Below are the code and all the weights of a small trained network. Each question names an input and a class and asks about switching units off, where a switched-off unit gives its printed mean instead of its output.

import numpy as np


def w(rows, s, z=0):
    codes = np.array(rows[::2]) - 128.0
    scale = np.full(codes.shape[1], s)
    scale[-1] = z or s
    return codes * scale


def norm(h):
    return h / np.sqrt((h * h).mean(-1, keepdims=True) + 1e-5)


def f(y):
    return np.maximum(y, 0)


def log_softmax(a):
    a = a - a.max(-1, keepdims=True)
    return a - np.log(np.exp(a).sum(-1, keepdims=True))


def net(x, mask):
    res = np.array(x, float).reshape(1, 6) / 4 @ E
    u = 0
    for l in range(3):
        y = f(norm(res) @ A[l][:, :-1].T + A[l][:, -1])
        res = res + np.where(mask[u : u + 8], y, B[l][:, -1]) @ B[l][:, :-1]
        u += 8
    return log_softmax(norm(res)[-1] @ U[:, :-1].T + U[:, -1])


A, B = {}, {}
E = w([
[128,107,157,114,194,35,110,155,181,126],'x0',
[122,119,124,128,128,120,136,115,129,120],'x1',
[194,161,167,192,87,105,95,2,113,158],'x2',
[121,122,115,127,142,118,144,98,145,112],'x3',
[51,119,103,211,100,72,120,148,172,128],'x4',
[213,45,68,178,179,174,71,157,172,129],'x5',
],0.0045)
A[0] = w([
[56,139,78,248,104,98,140,147,159,187,34],'L0N1',
[252,100,80,129,178,152,101,118,184,98,119],'L0N2',
[143,129,118,175,70,198,226,91,121,148,58],'L0N3',
[86,165,63,132,176,103,100,130,61,130,181],'L0N4',
[157,137,142,56,112,117,162,118,135,141,137],'L0N5',
[129,103,251,152,168,94,112,159,143,127,3],'L0N6',
[134,109,114,167,107,183,141,140,81,78,35],'L0N7',
[153,140,128,157,40,103,94,112,128,149,154],'L0N8',
],0.0049,0.0021)
B[0] = w([
[131,142,70,120,3,122,67,166,131,153,210],'L0N1',
[153,105,135,154,105,92,169,146,104,170,254],'L0N2',
[81,108,185,96,107,160,36,151,146,207,194],'L0N3',
[110,101,126,176,112,13,129,199,117,165,165],'L0N4',
[171,114,101,100,77,53,112,108,187,119,188],'L0N5',
[117,138,156,133,210,54,153,92,177,164,167],'L0N6',
[68,99,47,123,175,132,169,54,116,196,158],'L0N7',
[171,137,78,181,225,65,140,83,174,61,206],'L0N8',
],0.005,0.004)
A[1] = w([
[62,149,110,178,114,153,73,96,181,114,51],'L1N1',
[97,112,106,108,167,143,175,195,79,97,18],'L1N2',
[63,112,104,82,170,146,170,154,145,119,200],'L1N3',
[45,154,101,149,150,254,98,93,143,144,7],'L1N4',
[107,189,169,114,65,107,143,96,141,112,40],'L1N5',
[178,123,140,189,120,115,100,123,149,165,70],'L1N6',
[197,126,94,5,178,179,124,59,103,146,56],'L1N7',
[204,107,188,39,165,158,149,123,77,125,146],'L1N8',
],0.0065,0.0012)
B[1] = w([
[141,165,96,56,60,52,81,130,116,111,196],'L1N1',
[200,174,125,136,191,195,129,103,64,79,192],'L1N2',
[163,161,180,161,104,152,88,83,63,71,211],'L1N3',
[57,92,253,57,91,159,26,123,90,193,174],'L1N4',
[144,133,141,152,125,216,202,173,117,178,232],'L1N5',
[137,187,90,159,143,172,179,120,160,89,246],'L1N6',
[110,164,74,98,48,71,65,163,151,128,254],'L1N7',
[46,136,53,234,44,32,126,147,168,129,250],'L1N8',
],0.0053,0.004)
A[2] = w([
[160,232,182,121,80,108,147,142,100,118,250],'L2N1',
[162,199,224,184,207,71,89,67,233,148,103],'L2N2',
[67,247,250,123,99,142,233,125,146,184,91],'L2N3',
[77,168,112,124,124,176,105,73,10,151,134],'L2N4',
[30,109,85,145,161,196,108,217,166,87,214],'L2N5',
[164,44,53,185,180,197,58,128,161,205,47],'L2N6',
[138,84,155,106,197,2,92,160,218,162,115],'L2N7',
[109,154,131,178,73,204,95,38,158,176,55],'L2N8',
],0.0056,0.0014)
B[2] = w([
[196,111,88,208,139,154,115,93,172,125,253],'L2N1',
[160,106,183,87,143,167,100,160,47,79,225],'L2N2',
[108,31,78,135,156,173,176,145,202,150,236],'L2N3',
[114,86,171,112,215,48,122,127,157,114,199],'L2N4',
[254,201,141,154,146,80,92,10,114,92,178],'L2N5',
[38,61,166,131,131,147,250,115,207,160,200],'L2N6',
[35,164,131,53,86,197,96,131,70,171,230],'L2N7',
[131,180,184,26,212,121,121,208,24,67,207],'L2N8',
],0.0062,0.0057)
U = w([
[119,174,48,140,9,82,95,143,162,168,224],'0',
[106,65,113,158,153,160,244,147,202,189,84],'1',
[186,163,149,146,179,137,115,110,85,60,177],'2',
[62,112,195,49,119,154,79,162,80,190,9],'3',
],0.014,0.0011)

Each question gives the input, the list of numbers given to net, and the class t.
The units are the neurons (one row each of A and B). Each row of codes is followed by its name. A weight is (code - 128) times the scale printed after its matrix; where a second scale follows, it is the last column's (A, B and U).
mask holds one flag per neuron, layer by layer. A switched-off neuron (its flag False) gives its mean, the last column of its row in B, instead of its output. The means were averaged over made-up inputs and are rounded, as every weight is.
A unit's drop is (log p(t) with every unit on - log p(t) with that unit switched off) / (log p(t) with every unit on - log p(t) with every unit switched off).
The circuit of an input: a set's keep is (log p(t) with only the set's units on - log p(t) with every unit switched off) / (log p(t) with every unit on - log p(t) with every unit switched off). Starting from the 12 units with the biggest drops (on a tie, the unit counted first), units are removed one at a time, each time the one whose removal leaves the highest keep (on an exact tie, the one counted first), for as long as the keep stays at least 0.8.
units of the circuit, in order: the units of the circuit, biggest drop first
top k neurons: the k neurons with the biggest drops, biggest first
k most important neurons of layer l: the k neurons of layer l with the biggest drops, biggest first
input [0,8,2,-3,-8,7], class 0: units of the circuit, in order	(L1N7)
input [3,-8,4,8,7,-8], class 1: top 2 neurons	(L1N5, L2N3)
input [4,-2,-6,-4,-5,3], class 2: 2 most important neurons of layer 1	(L1N2, L1N3)
input [7,0,3,-2,3,4], class 3: top 2 neurons	(L2N7, L2N2)
input [6,-4,7,-1,3,4], class 2: top 4 neurons	(L1N6, L2N2, L0N3, L1N4)
input [3,-5,8,7,6,-8], class 1: units of the circuit, in order	(L2N3, L1N5)
input [7,-7,7,4,-7,-3], class 0: top 3 neurons	(L1N7, L1N8, L2N8)
input [-7,7,-4,-1,4,6], class 3: units of the circuit, in order	(L1N4, L2N1)
input [-3,2,1,-6,-7,7], class 0: 3 most important neurons of layer 1	(L1N7, L1N8, L1N5)
input [3,6,-8,8,6,6], class 2: top 2 neurons	(L2N5, L1N3)
input [-7,-4,7,3,6,-5], class 2: top 4 neurons	(L0N8, L2N8, L1N8, L1N7)
input [-8,5,-5,1,2,-3], class 3: top 2 neurons	(L1N4, L0N3)
input [7,-5,4,-6,1,-5], class 3: top 3 neurons	(L2N2, L2N7, L0N6)
input [5,-6,-2,5,-4,4], class 3: units of the circuit, in order	(L2N7)
input [7,-2,0,-8,-6,7], class 1: top 2 neurons	(L2N6, L0N2)
input [5,-7,4,-3,-2,3], class 3: 2 most important neurons of layer 1	(L1N3, L1N2)
input [-8,-1,4,5,4,-4], class 3: top 2 neurons	(L0N3, L2N8)
input [-6,-8,-6,2,-1,-4], class 2: top 2 neurons	(L1N2, L2N7)
input [6,4,3,-1,-4,4], class 3: top 2 neurons	(L2N7, L2N2)
input [-1,8,3,5,0,-4], class 1: units of the circuit, in order	(L2N3)
input [7,3,1,7,-7,3], class 0: top 2 neurons	(L1N8, L1N7)
input [-2,1,-8,-5,-6,3], class 2: 2 most important neurons of layer 1	(L1N2, L1N3)
input [7,5,-4,-2,-5,4], class 3: 2 most important neurons of layer 2	(L2N7, L2N1)
input [7,-8,-8,3,-8,1], class 0: 2 most important neurons of layer 1	(L1N8, L1N7)
input [-6,-2,-6,1,5,3], class 2: 2 most important neurons of layer 1	(L1N2, L1N7)
input [8,-7,6,-8,-3,0], class 3: 3 most important neurons of layer 2	(L2N7, L2N5, L2N2)
